(in the rows, 128 means zero)
Each row has two labels, one from each of two sets.
[141 140 118  97 136 149 120 127 127 121 156  78  58 116 112 135 120 125
 133 158   4] : MN & A
[120 121 105 160 113 163 122  98 147 128 167 118  83 119  75 135 111 101
 135 149 106] : MN & A
[106 119  89 156 130 149 128 108 123 134 146 150 146 137  83 145 113 110
 131 138 151] : MN & R
[144 120 114 138 132 134 126 119 127 119 163 117 115 139 100 119 118 122
 126 135 105] : MN & A
[ 57 154 135 178 146 140 128 116 132 141 101 137 151 135 110 140 126 132
 132 122 186] : SG & R
[109 130 116 115 130 130 142 141 132 139 150 137 176 124 129 139 110 137
 124 157 105] : MN & R
[129 109 140 140 100 120 130  98 119 141 109 156 197 122 124 125 127 136
 122 100 195] : SG & R
[111 122 108 114 120 141 141 113 123 142 160 138 144 116 106 139 117 120
 128 154  81] : MN & R
[115 146 141 131 136 145 139 123 130 125 113 122 142 135 117 135 134 136
 147 115 155] : SG & R
[110 131 108 118 116 140 147 126 127 121 165 115 135  92  95 136 120 117
 126 142  70] : MN & L
[116 128 128 144 143 135 137 107 117 139 120 140 145 122 145 133 132 152
 143 123 168] : SG & Z
[101 131  85 139 131 156 146 100 161 124 164 146 173 131  82 170 119 112
 128 151 159] : MN & R
[122 134  99 134 144 136 136 119 135 122 126 147 155 124 117 149 116 102
 134 143 119] : MN & R
[107 143 126 110 133 133 136 116 103 112 147 124 123 113 107 143 126 117
 131 162  68] : MN & L
[ 96 136 133 153 139 135 151  96  94 131 116 149 220 117 108 148 130 127
 153 125 186] : SG & R
[110 104  83 193 139 161 147 105 123 110 182 164 171 134  69 132 110 120
 127 135 224] : MN & R
[ 85 132 125 149 143 125 131  90 126 136 115 174 178 113 127 150 127 139
 131 134 175] : SG & R
[140 117 101 148 131 139 140 106 131 133 165 137 147 127 116 137 108 122
 122 163 117] : MN & R
[ 92 130 117 171 138 136 144  90 135 110 110 172 188 125 109 154 120 128
 143 127 198] : SG & R
[109 117 107 162 132 143 127 128 119 113 135 144 107 112 112 151 127 104
 143 169 123] : MN & E
[119 104  88 183 143 147 136  98 135 134 173 168 198 141  71 140 122 120
 126 124 213] : MN & R
[112 142  95 140 120 136 139 128 138 133 126 122 104 124 123 148 119 113
 143 151 108] : MN & R
[126 135 101 131 125 135 125 108 150 133 151 143 146 138 109 151 115 119
 108 141 151] : MN & L
[121 139 143 141 141 137 110 107 122 115 126  75  57 125  83 126 155 130
 143 121  93] : SG & A
[124 140 117 114 104 139 132  82 125 107 155  90  57 106 111 129 124 116
 126 173  26] : MN & A
[138 102 103 142 131 149 111 124 139 131 157 101 100 130  95 133 120 108
 120 130 127] : MN & A
[118 122  85 177 165 157 141 106 138 134 158 149 156 117  61 149 123 115
 150 142 185] : MN & R
[112 113  84 175 164 141 113  97 122 126 176 161 177 122  79 155 109 122
 129 126 200] : MN & L
[115 124  88 179 134 157 129  99 121 143 148 150 134 108  74 162 118 114
 147 174 178] : MN & R
[119 150 122 133 112 142 145 162 119 112 125 128 138 128 124 144 130 123
 146 180  86] : MN & Z
[130 131 112 132 130 143 131 113 132 128 164 106  89 118  85 139 130  90
 136 155 105] : MN & A
[139 124 106 136 130 146 125 115 112 126 164 117 106 125  74 131 117 112
 127 133 116] : MN & A
[144 120  95 136 133 156 147 108 121 115 175 104  82 115  72 145 126 125
 112 163 100] : MN & A
[112 122  88 182 150 162 137 112 127 137 146 146 156 108  86 156 119 107
 144 174 142] : MN & R
[ 88 136 119 160 141 128 138  90 135 133 107 153 158 112  98 137 128 136
 133 120 207] : SG & R
[109 158 120  96 117 148 141 135 121 130 152 125 127 125 133 136 126 130
 133 176  33] : MN & R
[107 133  82 162 137 137 144  95 138 119 155 152 135 125  72 151 119 104
 140 165 166] : MN & R
[122 143 106 114 116 136 136 106 127 129 153 124 124 135 116 152 120 118
 135 170  54] : MN & R
[142 124 136 139 142 130 117 110 111 125 118  97 100 121 106 124 148 131
 137 124 113] : SG & A

Each row has two labels, one from each of two sets.
[111 116 107 125 120 122 124 145 137 120 128 108 112 131  95 128  98 155
 133 122 132] : GL & <98>
[107 103 108 133 124 121 119 149 145 134 137 106  98 128  90 142  92 156
 137 132 124] : GL & <98>
[ 99 108 118 130 157 125 144 140 125 115 116  92 112 125 114 135 115 212
 139 140 121] : GL & <94>
[117 115 117 145 116 118 114 147 152 118 138 115 108 114  93 127  93 140
 126 127 136] : GL & <98>
[104 121  91 104 153 177 159 154 120 111 109  91 113 124  96 141  97 210
 139 127 112] : Fr & <94>
[108  95 121 140 144 117 123 147 163 122 156 111 124 102  88 125  90 142
 141 140 136] : GL & <98>
[127 103 108 137 143 127 115 164 104 108 119 106 117 164  88 138 101 214
 139 141 124] : GL & <99>
[129 100 112 139 139 135 115 146 101 122 111 110 138 140  92 138 109 172
 135 143 137] : LJ & <99>
[109 113 112 118 153 131 141 132 122 106 112  88 110 131 110 111 113 228
 132 136 133] : GL & <94>
[102 106 111 145 136 137 121 129  81 115  95  99 137 122  87 119 123 196
 133 139 154] : LJ & <99>
[100 130 107 124 163 133 143 129  94 112  95  88 136 122 107 129 115 226
 134 136 158] : LJ & <94>
[107 114 112 167 133 138 121 154  95 113 118 102 123 146  90 142 117 204
 136 149 133] : TZ & <99>
[120 122 116 110 137 123 126 138 121 107 118  97 104 161 104 125 118 203
 132 128 125] : GL & <94>
[110 116 105 104 149 124 124 142 128 113 117  96 109 145 106 125 100 206
 140 122 143] : ZC & <94>
[106 113 128 136  89 111 107 132 150 120 140 106 114 104 102 117 101 151
 130 136 150] : LJ & <98>
[ 94 121 113 119 126 128 121 123 145 131 127  95 126  90 116 125 101 144
 127 111 149] : Fr & <98>
[114 110 107 134 120 118 123 165 133 120 133 116 123 123  78 127  92 168
 143 129 123] : GL & <98>
[101 123 102 112 142 115 144 134 154 122 121 109 120  94 107 128  87 162
 136 116 136] : Fr & <98>
[ 92 123 113 149 139 120 106 128 145 119 128 109 115  98  95 121  99 166
 126 124 159] : LJ & <98>
[117  97 107 181 122 124 115 166 103 117 122 102 114 158  71 138 106 193
 137 137 131] : GL & <99>
[105 104 111 135 139 121 121 145 141 123 127 105 122  98  85 128  91 157
 136 132 138] : Fr & <98>
[109 117 101 132 125 129 135 154 106 125 134  99 127 133  84 135 103 203
 134 136 125] : Fr & <99>
[103 118 122 111 158 126 138 130 103 112  98  95 130 127 116 124 117 206
 134 129 159] : LJ & <94>
[ 87 100 107 133 136 128  84 129 128 121 123  94 121 119  89 123 102 162
 128 119 171] : LJ & <98>
[112 127 109 122 121 116 125 134 146 114 121 109 109 106  98 123  97 157
 127 116 138] : Fr & <98>
[123 137  98 125 115 136 155 154 109 109  99  98 119 135  99 135 111 216
 136 130 109] : Fr & <99>
[120 112 120 116 150 127 117 140 131 110 135 100  98 158 104 122 113 214
 138 133 137] : GL & <94>
[105 123 108 120 124 119 140 140 141 121 123 108 124  97 104 125  85 139
 138 129 119] : Fr & <98>
[113 117  96 135 123 128 143 157  68 115 104  97 114 139  84 141 102 204
 135 133 116] : GL & <99>
[107 116 117 129 143 124 119 140 136 123 132 120 129 106  96 118 107 171
 133 129 152] : Fr & <98>
[ 97 123  95 101 154 124 111 141 134 119 136  90 110 127 108 116  99 211
 138 126 141] : ZC & <94>
[ 89 108 110 109 140 121 128 124 146 133 124  97 120  96 103 125  97 163
 146 111 146] : ZC & <98>
[ 94 109 109 157 142 134 117 134 102 117 111 112 146 108  86 131 115 159
 131 141 154] : LJ & <99>
[107 119 106 120 133 135 128 139 110 113 105  96 124 135  94 130 109 209
 134 130 139] : Fr & <94>
[ 93 120  99 104 118 128 122 136 106 116  90  96 131 126  90 132  92 188
 134 114 140] : ZC & <99>
[109 100 102 149 115 128 129 163 103 128 107  99 121 147  73 143 100 196
 136 137 121] : GL & <99>
[114 118 118 139 127 114 113 150 146 120 131 117 107 114  90 136 105 159
 134 131 137] : GL & <98>
[105 127 104 134 119 132 131 138 107 124  97 105 123 131  83 133 106 213
 133 137 121] : Fr & <99>
[106  96 104 161 149 138 124 149  93 118 117 102 143 119  85 124 120 192
 134 153 153] : LJ & <99>
[113 118 117 121 146 123 141 140 131 115 124 103 113 129  99 129 116 195
 142 138 122] : GL & <94>
[113 109 110 108 155 122 132 145 154 110 123  95 101 150 110 129 113 210
 140 134 124] : GL & <94>
[112 133  86 119 135 140 145 157  96 113  93  95 125 137  86 136 103 225
 153 123 122] : ZC & <99>
[106 106 108 147 116 135 103 152  95 121 110 100 132 130  75 124 101 182
 131 133 149] : LJ & <99>
[103 113 116 151 136 116 134 128 154 122 141 111 120 100  98 132 105 141
 131 139 130] : GL & <98>
[114 129  81 123 124 135 159 163  86 116  90  90 138 134  79 142  97 228
 133 138 105] : Fr & <99>
[ 96 105 127 146 143 118 104 119 148 124 142 115 115 100 106 123 109 141
 130 128 157] : LJ & <98>
[105 119 124 125 162 129 118 143 113 109 119 103 115 137 125 115 131 209
 132 141 154] : TZ & <94>
[117 129 102  97 147 124 141 135 120 113 110 102 122 116 115 117 114 197
 140 128 127] : Fr & <94>
[112 108 119 115 162 128 124 136 127 111 133 104 107 141 120 130 117 197
 139 131 139] : GL & <94>
[ 84 106 135 146 137 133 101 137  93 112  94  75 134 128  80 128 107 218
 131 132 169] : LJ & <99>
[113 104 105 137 124 140 131 172  92 106 108  92 117 160  70 137 103 236
 142 145 116] : GL & <99>
[112 119 118 107 155 130 134 134 139 112 126  93  92 147 125 125 115 208
 141 141 119] : GL & <94>
[116 112 124 129 160 123 127 139 126 113 129 108 113 133 105 122 120 190
 138 140 135] : GL & <94>
[103 106 117 132 131 123 121 142 143 122 132 103 117 102  89 128  90 151
 136 129 136] : GL & <98>

Each row has two labels, one from each of two sets.
[140 113 147 116  84 112 147 133 131 120 125 113 134 132 151 152 141  88
 146 137  95] : X & U
[ 59 119 134 134 164 133  45 129 113 129 138 137 151 122 134 147 148 148
 140 130 124] : X & N
[174 125 153 145  57 125 168 122 117 140 126 118 147 113 140 116  85 167
 166 144 135] : X & U
[141 119 148  97 136 125  30 108 158 134 123 129 121 141 143 125 107 128
 123 157 150] : X & N
[167 109 111 113  71 123 245  78 137 122 132 117 154 160 167 139 107 106
 131 138 100] : T & C
[178 127 141 117 125 118  37 148 145 140 138 141 111 132 147 124 111 122
 136 140 129] : X & U
